Each row has a name. Each question is about the rows just above it.

(16): -1.749	1.291	-4.877	0.000	2.289	0.000
(34): 0.207	0.000	2.289	1.291	-0.001	2.713
(29): -0.001	1.274	1.913	-4.876	2.880	0.000
(135): 7.759	1.274	1.913	0.000	1.290	1.291
The one value in (29) and (16): => 0.000
Whose row is -1.749	1.291	-4.877	0.000	2.289	0.000? => (16)
Which value is in both (16) and (29)? => 0.000
7.759	1.274	1.913	0.000	1.290	1.291 is in which row? => (135)
The row with 0.207	0.000	2.289	1.291	-0.001	2.713 is => (34)
Whose row is -0.001	1.274	1.913	-4.876	2.880	0.000? => (29)

(168): 8.270	8.543	-1.054	5.478	-7.628
(113): -9.260	-0.735	4.423	-9.248	-1.997
(109): -7.195	7.393	-9.639	1.804	-7.989
(4): -5.789	4.772	-8.689	3.999	-7.207
(131): -8.615	-0.735	0.506	-1.102	4.779
(104): 1.805	-6.216	4.607	8.270	2.419
(72): -1.328	7.103	1.863	8.271	1.804
(99): -6.974	-4.204	4.630	-8.202	8.537
Which value is in both (168) and (104)? => 8.270
The one value in (113) and (131): => -0.735
Which value is in both (109) and (72)? => 1.804

(91): 3.808	1.642	-2.547	-1.082	5.037	1.209	6.743	2.111	1.210	5.066	3.859	-1.561	1.788	7.224	4.990	-0.792	-0.371
(64): 2.433	5.038	1.210	8.606	1.029	-0.737	2.067	-3.703	-2.647	1.747	2.648	2.863	-5.335	3.650	-7.466	0.795	2.469
(55): -0.935	1.661	2.756	0.767	-6.726	1.209	3.890	-5.800	1.722	2.096	-0.702	1.350	3.246	3.146	3.365	2.475	8.435
(43): -0.139	1.198	6.452	2.371	-7.838	1.169	-2.836	-4.199	-2.682	-4.408	1.420	-2.906	-0.354	-6.021	-4.611	3.493	1.209
(35): -4.004	0.496	2.932	-8.632	-5.177	4.875	-1.711	1.440	2.612	-1.305	1.370	-0.544	5.595	-7.138	1.716	0.848	-2.769
Shared by (91) and (43): => 1.209
The one value in (64) and (91): => 1.210
The one value in (43) and (91): => 1.209
The one value in (55) and (43): => 1.209

